Below is a small trained network, with its code and all its weights. Each question gives an input and a class and asks what happens when units are switched off, that is, made to give their printed mean instead of their output.

import numpy as np


def w(rows, s, z=0):
    codes = np.array(rows[::2]) - 128.0
    scale = np.full(codes.shape[1], s)
    scale[-1] = z or s
    return codes * scale


def f(y):
    return y / 2 * (1 + np.tanh(0.7978845608 * (y + 0.044715 * y**3)))


def log_softmax(a):
    a = a - a.max(-1, keepdims=True)
    return a - np.log(np.exp(a).sum(-1, keepdims=True))


def net(x, mask):
    res = np.array(x, float).reshape(1, 7) / 4 @ E
    y = f(res @ A[0][:, :-1].T + A[0][:, -1])
    res = res + np.where(mask, y, B[0][:, -1]) @ B[0][:, :-1]
    return log_softmax(res[-1] @ U[:, :-1].T + U[:, -1])


A, B = {}, {}
E = w([
[44,67,237,111,85],'x0',
[135,127,127,124,123],'x1',
[201,87,143,167,98],'x2',
[136,127,129,132,126],'x3',
[167,121,197,79,232],'x4',
[120,133,129,127,133],'x5',
[182,254,215,85,78],'x6',
],0.0082)
A[0] = w([
[74,73,179,106,109,100],'n1',
[128,115,94,168,3,120],'n2',
[184,172,193,146,110,54],'n3',
[81,97,183,94,95,71],'n4',
[117,90,176,132,105,115],'n5',
[77,97,214,154,116,126],'n6',
[158,49,228,145,58,93],'n7',
[74,96,167,168,154,92],'n8',
[126,100,184,93,218,118],'n9',
[186,222,217,98,61,186],'n10',
[116,197,153,84,87,107],'n11',
[140,203,184,127,85,83],'n12',
[210,200,182,116,72,145],'n13',
[131,38,65,57,123,124],'n14',
[103,106,122,181,222,55],'n15',
[181,82,211,114,216,85],'n16',
[58,156,71,139,32,128],'n17',
[204,84,144,141,76,255],'n18',
[123,38,68,65,117,83],'n19',
[228,72,154,163,51,120],'n20',
[104,57,110,149,171,70],'n21',
[254,125,80,180,174,215],'n22',
],0.0087,0.0058)
B[0] = w([
[133,176,129,148,39,167],'n1',
[220,89,159,32,203,186],'n2',
[185,78,77,159,101,158],'n3',
[210,172,108,96,25,156],'n4',
[119,188,54,144,49,150],'n5',
[133,185,55,43,103,180],'n6',
[126,162,62,93,50,185],'n7',
[146,134,69,122,95,148],'n8',
[155,129,132,124,237,178],'n9',
[96,37,122,141,97,254],'n10',
[148,36,126,198,162,173],'n11',
[128,102,155,247,100,179],'n12',
[111,77,127,165,121,213],'n13',
[126,81,110,203,105,169],'n14',
[178,80,82,152,138,151],'n15',
[173,151,181,97,190,175],'n16',
[217,56,244,8,228,187],'n17',
[3,120,146,60,172,199],'n18',
[186,117,175,232,108,158],'n19',
[102,71,126,105,207,169],'n20',
[160,153,163,179,116,161],'n21',
[74,195,40,71,40,207],'n22',
],0.0059,0.0098)
U = w([
[228,110,140,73,191,23],'0',
[182,96,109,249,111,16],'1',
[82,124,106,100,151,253],'2',
[182,199,70,112,69,25],'3',
[92,129,117,115,154,237],'4',
[86,126,121,112,157,191],'5',
],0.013,0.0037)

Each question gives the input, the list of numbers given to net, and the class t.
The units are the neurons (one row each of A and B). Each row of codes is followed by its name. A weight is (code - 128) times the scale printed after its matrix; where a second scale follows, it is the last column's (A, B and U).
mask holds one flag per neuron, in row order. A switched-off neuron (its flag False) gives its mean, the last column of its row in B, instead of its output. The means were averaged over made-up inputs and are rounded, as every weight is.
A unit's drop is (log p(t) with every unit on - log p(t) with that unit switched off) / (log p(t) with every unit on - log p(t) with every unit switched off).
The circuit of an input: a set's keep is (log p(t) with only the set's units on - log p(t) with every unit switched off) / (log p(t) with every unit on - log p(t) with every unit switched off). Starting from the 12 units with the biggest drops (on a tie, the unit counted first), units are removed one at a time, each time the one whose removal leaves the highest keep (on an exact tie, the one counted first), for as long as the keep stays at least 0.8.
units of the circuit, in order: the units of the circuit, biggest drop first
most important unit: the unit with the biggest drop
top k neurons: the k neurons with the biggest drops, biggest first
drop of u: that unit's drop, to one decimal
input [-7,3,-1,5,-1,-6,-3], class 3: units of the circuit, in order : [n22]
input [-7,2,-6,4,-4,-6,7], class 1: top 2 neurons : [n11 n12]
input [3,7,-2,0,-3,6,7], class 1: units of the circuit, in order : [n12 n11]
input [-7,-8,7,5,-8,6,-6], class 0: top 2 neurons : [n2 n17]
input [-1,-7,-5,-5,-8,1,-1], class 0: units of the circuit, in order : [n17 n2]
input [6,4,8,-2,2,0,3], class 2: top 2 neurons : [n18 n20]
input [7,-4,-2,-2,8,-1,-5], class 0: top 3 neurons : [n9 n16 n22]
input [6,0,8,5,5,5,5], class 2: units of the circuit, in order : [n18 n7]
input [4,-8,-1,-2,8,-7,-8], class 0: top 2 neurons : [n16 n9]
input [5,3,6,-7,1,-1,7], class 1: top 2 neurons : [n12 n3]
input [-7,8,6,2,4,-7,1], class 3: top 2 neurons : [n22 n17]
input [-6,-5,7,-6,-5,-5,-1], class 2: top 2 neurons : [n22 n18]
input [7,-3,-3,7,-7,0,-2], class 0: top 3 neurons : [n17 n2 n22]
input [-3,-3,7,5,-8,-4,-1], class 0: units of the circuit, in order : [n2]
input [7,-4,-4,-5,6,-3,6], class 3: top 2 neurons : [n4 n6]
input [8,8,5,8,-3,7,2], class 3: units of the circuit, in order : [n7 n4]
input [-5,5,5,0,5,-7,3], class 5: top 2 neurons : [n22 n18]
input [-7,-5,7,-7,-7,-1,4], class 0: drop of n22 : -0.2
input [6,6,-8,8,2,4,-8], class 1: drop of n18 : 0.1
input [1,8,-8,5,-8,2,-4], class 0: drop of n5 : 0.0
input [1,1,7,8,4,7,6], class 4: most important unit : n18
